Below is a small trained network, with its code and all its weights. Each question gives an input and a target symbol and asks what happens when units are switched off, that is, made to give their printed mean instead of their output.

import numpy as np


def w(rows, s, z=0):
    codes = np.array(rows[::2]) - 128.0
    scale = np.full(codes.shape[1], s)
    scale[-1] = z or s
    return codes * scale


def f(y):
    return np.maximum(y, 0)


def softmax(a):
    e = np.exp(a - a.max(-1, keepdims=True))
    return e / e.sum(-1, keepdims=True)


def log_softmax(a):
    a = a - a.max(-1, keepdims=True)
    return a - np.log(np.exp(a).sum(-1, keepdims=True))


def net(x, mask):
    ids = ['ΓΘΞΦΩαβδεζηλμστψ'.index(c) for c in x.split()]
    T = len(ids)
    res = E[ids] + P[:T]
    u = 0
    for l in range(2):
        q, k, v = (res @ M[l].T for M in (Q, K, V))
        z = softmax(np.where(np.tri(T) > 0, q @ k.T / 4**0.5, -1e9)) @ v
        res = res + np.where(mask[u], z, O[l][:, -1]) @ O[l][:, :-1]
        u += 1
        y = f(res @ A[l][:, :-1].T + A[l][:, -1])
        res = res + np.where(mask[u : u + 16], y, B[l][:, -1]) @ B[l][:, :-1]
        u += 16
    return log_softmax(res[-1] @ U[:, :-1].T + U[:, -1])


Q, K, V, O, A, B = {}, {}, {}, {}, {}, {}
E = w([
[170,125,184,83,99,146,58,145],'Γ',
[166,78,134,197,78,119,211,127],'Θ',
[169,103,208,105,99,175,107,157],'Ξ',
[193,138,182,116,90,150,128,135],'Φ',
[191,133,121,87,183,117,36,183],'Ω',
[200,166,82,169,100,150,109,84],'α',
[173,69,152,119,146,174,131,167],'β',
[195,120,75,154,181,107,69,101],'δ',
[158,104,104,166,165,189,144,137],'ε',
[109,132,128,159,121,228,185,170],'ζ',
[71,145,71,111,144,156,69,126],'η',
[80,115,148,135,127,144,41,164],'λ',
[73,113,128,165,1,175,89,96],'μ',
[117,211,64,132,142,108,103,149],'σ',
[158,130,114,137,58,78,82,169],'τ',
[169,110,125,81,59,94,131,234],'ψ',
],0.02)
P = w([
[189,161,139,47,114,158,97,35],'0',
[190,153,124,99,117,176,88,74],'1',
[172,138,105,118,128,173,94,104],'2',
[165,120,116,162,140,165,99,135],'3',
[145,101,100,191,147,158,98,168],'4',
[143,99,102,225,137,150,100,172],'5',
[143,65,110,254,151,148,106,202],'6',
],0.0092)
Q[0] = w([
[69,133,204,109,186,1,208,76],'L0H0',
[164,130,70,143,143,165,67,99],'L0H0',
[77,122,91,77,76,55,175,139],'L0H0',
[73,125,103,115,180,173,140,85],'L0H0',
],0.0097)
K[0] = w([
[187,161,198,62,148,254,73,46],'L0H0',
[67,116,129,160,101,88,204,153],'L0H0',
[215,124,162,50,100,118,146,111],'L0H0',
[57,208,193,82,91,77,106,73],'L0H0',
],0.0091)
V[0] = w([
[157,156,156,60,79,69,38,191],'L0H0',
[2,152,108,138,185,228,107,104],'L0H0',
[107,175,220,96,46,189,156,213],'L0H0',
[137,248,32,121,81,93,161,166],'L0H0',
],0.0084)
O[0] = w([
[194,244,172,106,150,111,31,179,198],'L0H0',
[99,152,91,36,91,230,128,131,3],'L0H0',
[57,152,220,75,153,62,229,153,150],'L0H0',
[158,217,64,150,70,75,205,173,158],'L0H0',
],0.011,0.0031)
A[0] = w([
[230,55,53,191,205,95,22,95,225],'L0N0',
[61,191,99,189,110,113,187,157,62],'L0N1',
[176,113,134,232,191,114,125,198,184],'L0N2',
[140,117,130,58,85,190,115,214,136],'L0N3',
[92,123,88,35,92,121,26,131,151],'L0N4',
[100,132,44,104,149,92,73,183,185],'L0N5',
[140,111,134,147,223,253,95,47,175],'L0N6',
[114,77,87,146,120,228,132,208,85],'L0N7',
[103,116,76,127,73,111,72,196,146],'L0N8',
[182,174,190,112,142,186,181,98,243],'L0N9',
[126,68,84,179,151,101,64,117,103],'L0N10',
[176,71,152,143,92,87,148,91,248],'L0N11',
[153,115,126,131,151,104,146,202,40],'L0N12',
[203,69,95,40,99,135,127,107,177],'L0N13',
[68,193,116,116,74,146,99,100,182],'L0N14',
[184,85,100,188,69,117,228,20,3],'L0N15',
],0.0074,0.0029)
B[0] = w([
[107,210,156,65,65,187,129,132,254],'L0N0',
[201,82,205,121,177,250,84,101,153],'L0N1',
[175,177,172,100,78,180,179,150,222],'L0N2',
[107,171,72,183,168,101,106,44,171],'L0N3',
[156,166,198,163,218,143,174,123,170],'L0N4',
[98,6,188,174,130,153,138,100,168],'L0N5',
[41,165,198,39,96,154,159,179,200],'L0N6',
[140,184,121,114,168,159,163,51,181],'L0N7',
[122,94,135,189,125,138,132,151,166],'L0N8',
[130,87,28,55,214,122,48,215,164],'L0N9',
[105,133,170,146,91,186,100,70,179],'L0N10',
[141,61,229,119,125,159,105,176,177],'L0N11',
[147,123,159,173,124,153,129,254,155],'L0N12',
[145,137,58,76,87,164,247,122,163],'L0N13',
[92,177,117,146,28,119,167,193,154],'L0N14',
[121,68,194,72,179,132,159,110,178],'L0N15',
],0.0059,0.018)
Q[1] = w([
[45,202,91,145,180,154,92,203],'L1H0',
[148,190,244,102,134,166,235,247],'L1H0',
[160,110,138,141,139,254,119,189],'L1H0',
[89,151,125,36,81,218,134,126],'L1H0',
],0.0054)
K[1] = w([
[63,110,124,198,86,111,87,159],'L1H0',
[166,59,177,168,100,131,178,129],'L1H0',
[172,96,183,209,102,153,150,79],'L1H0',
[2,139,166,213,147,168,130,157],'L1H0',
],0.0087)
V[1] = w([
[145,171,107,125,96,148,154,123],'L1H0',
[167,109,116,128,132,94,138,156],'L1H0',
[166,95,109,92,144,151,137,123],'L1H0',
[110,117,143,115,10,90,138,114],'L1H0',
],0.014)
O[1] = w([
[199,145,104,122,64,85,156,81,254],'L1H0',
[73,201,149,189,166,142,172,111,5],'L1H0',
[204,86,184,176,221,227,174,136,151],'L1H0',
[107,99,175,142,1,95,179,106,184],'L1H0',
],0.0083,0.0089)
A[1] = w([
[138,155,139,96,120,165,178,50,133],'L1N0',
[74,140,113,166,116,161,1,106,94],'L1N1',
[181,96,125,165,220,102,172,60,223],'L1N2',
[84,90,145,91,178,103,103,133,254],'L1N3',
[202,81,128,105,181,102,143,50,93],'L1N4',
[149,67,87,43,191,161,195,188,205],'L1N5',
[149,86,129,178,99,84,67,162,75],'L1N6',
[121,72,34,64,234,119,99,74,62],'L1N7',
[31,59,153,196,220,134,170,121,197],'L1N8',
[151,180,87,169,132,85,149,150,112],'L1N9',
[107,111,170,209,126,156,162,168,119],'L1N10',
[166,143,146,233,178,81,117,176,190],'L1N11',
[135,206,163,79,195,145,147,179,191],'L1N12',
[159,139,101,161,63,82,133,28,64],'L1N13',
[103,68,76,140,102,138,145,114,223],'L1N14',
[177,120,117,34,108,182,153,124,148],'L1N15',
],0.0081,0.0036)
B[1] = w([
[136,145,98,149,177,99,131,103,199],'L1N0',
[126,134,78,73,121,167,228,146,145],'L1N1',
[75,3,69,46,118,111,130,135,147],'L1N2',
[133,58,97,150,54,75,143,133,155],'L1N3',
[63,114,121,163,140,191,142,65,157],'L1N4',
[118,139,98,163,86,99,165,156,205],'L1N5',
[133,164,78,144,172,143,166,103,139],'L1N6',
[137,126,207,27,185,148,171,97,168],'L1N7',
[169,141,69,105,191,88,120,169,172],'L1N8',
[62,91,119,124,133,203,116,171,159],'L1N9',
[112,208,61,98,118,125,94,96,185],'L1N10',
[186,117,93,101,166,104,116,38,171],'L1N11',
[57,78,135,204,150,124,125,111,207],'L1N12',
[193,105,148,113,167,108,132,185,183],'L1N13',
[139,140,98,176,105,158,29,116,150],'L1N14',
[89,159,149,171,124,113,81,130,251],'L1N15',
],0.0077,0.029)
U = w([
[118,72,174,185,120,164,76,177,185],'Γ',
[170,110,180,97,126,156,65,110,61],'Θ',
[86,182,121,173,153,90,142,89,97],'Ξ',
[167,87,139,110,161,113,106,176,104],'Φ',
[167,136,172,80,190,114,97,50,9],'Ω',
[152,120,130,126,143,125,101,99,57],'α',
[118,162,160,107,95,119,214,194,80],'β',
[146,63,85,178,145,77,3,93,158],'δ',
[107,104,162,178,105,183,96,31,58],'ε',
[87,151,114,33,134,151,75,174,60],'ζ',
[172,96,3,168,129,144,88,196,215],'η',
[130,75,104,128,123,85,192,64,209],'λ',
[61,88,67,99,63,34,34,59,247],'μ',
[152,167,45,70,148,121,68,20,133],'σ',
[219,132,154,141,181,118,164,78,197],'τ',
[154,130,137,127,169,157,18,170,2],'ψ',
],0.0061,0.0038)

Each question gives the input, a string of symbols that net reads in full, and the target symbol t.
The units are the heads (4 rows each of Q, K, V and O) and the neurons (one row each of A and B). Each row of codes is followed by its name. A weight is (code - 128) times the scale printed after its matrix; where a second scale follows, it is the last column's (O, A, B and U).
mask holds one flag per unit, layer by layer, with each layer's heads first. A switched-off unit (its flag False) gives its mean, the last column of its rows in O or B, instead of its output. The means were averaged over made-up inputs and are rounded, as every weight is.
A unit's drop is (log p(t) with every unit on - log p(t) with that unit switched off) / (log p(t) with every unit on - log p(t) with every unit switched off).
The circuit of an input: a set's keep is (log p(t) with only the set's units on - log p(t) with every unit switched off) / (log p(t) with every unit on - log p(t) with every unit switched off). Starting from the 12 units with the biggest drops (on a tie, the unit counted first), units are removed one at a time, each time the one whose removal leaves the highest keep (on an exact tie, the one counted first), for as long as the keep stays at least 0.8.
circuit, biggest first: the units of the circuit, biggest drop first
unit that matters most: the unit with the biggest drop
k most important neurons: the k neurons with the biggest drops, biggest first
top k neurons in layer l: the k neurons of layer l with the biggest drops, biggest first
input Θ β δ μ ζ Φ Ξ, target η: 3 most important neurons	[L0N15, L1N8, L0N11]
input τ ψ Ξ η ε σ Φ, target η: circuit, biggest first	[L0H0, L1N7]
input σ ζ λ σ μ β, target η: circuit, biggest first	[L0H0, L0N6, L1N7]
input β λ Γ, target ζ: 3 most important neurons	[L0N9, L1N7, L0N5]
input Φ Ω α ε δ Ξ η, target σ: 2 most important neurons	[L0N7, L0N4]
input η ψ δ Γ ζ β β, target λ: 3 most important neurons	[L1N7, L0N7, L1N5]
input μ Θ τ δ, target ε: circuit, biggest first	[L0N0, L0H0, L1H0, L0N10]
input η Ω ζ μ Ξ μ η, target μ: circuit, biggest first	[L1H0]
input β λ ε ζ ζ, target λ: 3 most important neurons	[L1N7, L1N5, L0N7]
input Γ Θ α ψ Γ β, target τ: circuit, biggest first	[L0H0, L1N15]
input ζ ε Γ, target λ: circuit, biggest first	[L0H0, L1H0, L0N13]
input σ Φ ε Φ, target ε: circuit, biggest first	[L0H0, L1N8]
input Θ μ μ τ ζ ψ, target τ: circuit, biggest first	[L1N11, L0H0, L0N0]
input μ λ ε, target μ: circuit, biggest first	[L1H0, L0H0]
input δ λ δ, target ζ: unit that matters most	L0N0
input δ η Ω μ ψ Ω Ξ, target Ξ: circuit, biggest first	[L0H0, L1H0, L1N12]
input ζ α ε, target λ: top 3 neurons in layer 1	[L1N5, L1N7, L1N2]
input η α δ η Φ Γ, target σ: circuit, biggest first	[L0H0, L0N3, L0N7]
input ψ Γ τ λ, target β: top 3 neurons in layer 0	[L0N9, L0N2, L0N15]
input Γ η σ λ, target η: top 2 neurons in layer 0	[L0N14, L0N6]
input δ μ Ω, target μ: top 2 neurons in layer 0	[L0N0, L0N2]
input Φ β η Ξ, target σ: 2 most important neurons	[L0N5, L0N3]
input δ τ ζ Ω β Γ λ, target ζ: top neuron in layer 1	[L1N1]
input Ξ τ λ Γ μ, target μ: 3 most important neurons	[L0N14, L1N7, L1N14]
input Ω Γ τ μ Γ δ Ξ, target Θ: top 2 neurons in layer 0	[L0N10, L0N0]
